X = [-137.361  -34.431  -19.285  162.107  -79.368  -75.117]
X[0] => -137.361
X[4] => -79.368

grid =
[[-3.93 -2.09 -1.15 -3.16 -3.25 -3.90 -3.09 -2.23 -4.94 -1.43 -1.69 -5.53
  -6.62 -5.48]
 [ 0.59  2.16  3.31 -1.13  0.70 -2.29  1.42  2.65 -0.95  3.07  2.36 -6.65
  -3.15 -2.03]]
grid[0, 0]: -3.93
grid[0, 4]: -3.25
grid[1, 4]: 0.70
grid[0]: [-3.93, -2.09, -1.15, -3.16, -3.25, -3.90, -3.09, -2.23, -4.94, -1.43, -1.69, -5.53, -6.62, -5.48]
grid[:, 13]: [-5.48, -2.03]
grid[0, 8]: -4.94
grid[0, 1]: -2.09
grid[0, 6]: -3.09
grid[1]: [0.59, 2.16, 3.31, -1.13, 0.70, -2.29, 1.42, 2.65, -0.95, 3.07, 2.36, -6.65, -3.15, -2.03]
grid[1, 3]: -1.13
grid[:, 11]: [-5.53, -6.65]
grid[1, 6]: 1.42
grid[1, 10]: 2.36
grid[:, 6]: [-3.09, 1.42]
grid[:, 8]: [-4.94, -0.95]

x = [1.3, 1.8, 1.2, 0.3, -0.3, -1.6]
x[0]: 1.3
x[2]: 1.2

A =
[[-5.74  1.20 -5.80  1.71 -5.70  4.65 -0.01  1.97  1.53  1.30 -5.50 -5.68
  -5.85]
 [-2.82 -0.49 -2.83 -0.19 -2.82  2.17 -1.18 -0.03 -0.30 -0.43 -2.73 -2.80
  -2.85]
 [-1.84 -1.07 -1.83 -0.83 -1.85  1.35 -1.58 -0.71 -0.92 -1.03 -1.79 -1.82
  -1.85]]
Rows and columns are counted from 0.
(0, 0) -> -5.74
(0, 12) -> -5.85
(1, 4) -> -2.82
(0, 5) -> 4.65
(1, 1) -> -0.49
(2, 0) -> -1.84
(2, 4) -> -1.85
(1, 11) -> -2.80
(1, 12) -> -2.85
(2, 12) -> -1.85
(2, 8) -> -0.92
(2, 7) -> -0.71
(1, 7) -> -0.03
(1, 10) -> -2.73
(2, 6) -> -1.58
(2, 11) -> -1.82
(0, 9) -> 1.30
(0, 11) -> -5.68
(1, 5) -> 2.17
(2, 1) -> -1.07
(1, 9) -> -0.43
(2, 3) -> -0.83
(2, 2) -> -1.83
(0, 6) -> -0.01
(1, 3) -> -0.19
(2, 10) -> -1.79
(0, 10) -> -5.50

B =
 44   43  -29  -20  -33   20   42  -36   43    3   42  -36   43   43   43  -38
-36  -37  -30   43   44  -36  -35   38  -34  -35  -35   39  -35  -36  -34   44
 25   17  -36   41   38  -36   16   41   18  -37   12   42   40   15   41   38
-35  -35  -36   42   41  -36  -35   44  -36  -37  -36   45  -30  -36  -17   43
-23  -34  -36   44   42  -36  -30   42  -31  -37  -32   43   26  -29   38   43
-38  -37   43  -34   16   41  -35  -24  -37   41  -36  -27  -36  -35  -36   17
 42   43   43  -34  -36   41   41  -37   42   42   43  -36   35   43   28  -35
 38   41   43  -37  -36   42   43  -36   42   43   42  -37   24   39    6  -38
-33  -33  -35   43   42  -36  -30   40  -31  -37  -34   43  -18  -35  -12   45
 43   42  -35  -13  -36    7   40  -30   41  -13   44  -27   43   43   43  -37
-38  -38  -33   41   44  -34  -33   40  -34  -31  -36   40  -32  -36  -29   43
B[-11,0] -> 44
B[8,4] -> 42
B[3] -> [-35, -35, -36, 42, 41, -36, -35, 44, -36, -37, -36, 45, -30, -36, -17, 43]
B[-11,-6] -> 42
B[-3] -> [-33, -33, -35, 43, 42, -36, -30, 40, -31, -37, -34, 43, -18, -35, -12, 45]
B[0,-7] -> 3
B[3,10] -> -36
B[3,9] -> -37
B[:, 5] -> [20, -36, -36, -36, -36, 41, 41, 42, -36, 7, -34]
B[:, -5] -> [-36, 39, 42, 45, 43, -27, -36, -37, 43, -27, 40]
B[-9,7] -> 41
B[1,13] -> -36
B[2,-11] -> -36
B[-5,11] -> -36
B[8,-8] -> -31
B[0,14] -> 43
B[-8,2] -> -36
B[10,3] -> 41
B[8,-9] -> 40
B[-7,-16] -> -23
B[5] -> [-38, -37, 43, -34, 16, 41, -35, -24, -37, 41, -36, -27, -36, -35, -36, 17]
B[-9,-4] -> 40
B[7,1] -> 41
B[9,2] -> -35
B[10] -> [-38, -38, -33, 41, 44, -34, -33, 40, -34, -31, -36, 40, -32, -36, -29, 43]
B[7] -> [38, 41, 43, -37, -36, 42, 43, -36, 42, 43, 42, -37, 24, 39, 6, -38]
B[8,-15] -> -33
B[-4,15] -> -38
B[:, -2] -> [43, -34, 41, -17, 38, -36, 28, 6, -12, 43, -29]
B[9,-11] -> 7
B[-3,-4] -> -18
B[-11] -> [44, 43, -29, -20, -33, 20, 42, -36, 43, 3, 42, -36, 43, 43, 43, -38]
B[:, -4] -> [43, -35, 40, -30, 26, -36, 35, 24, -18, 43, -32]
B[:, -16] -> [44, -36, 25, -35, -23, -38, 42, 38, -33, 43, -38]
B[-6,-1] -> 17
B[-9] -> [25, 17, -36, 41, 38, -36, 16, 41, 18, -37, 12, 42, 40, 15, 41, 38]
B[-5,1] -> 43
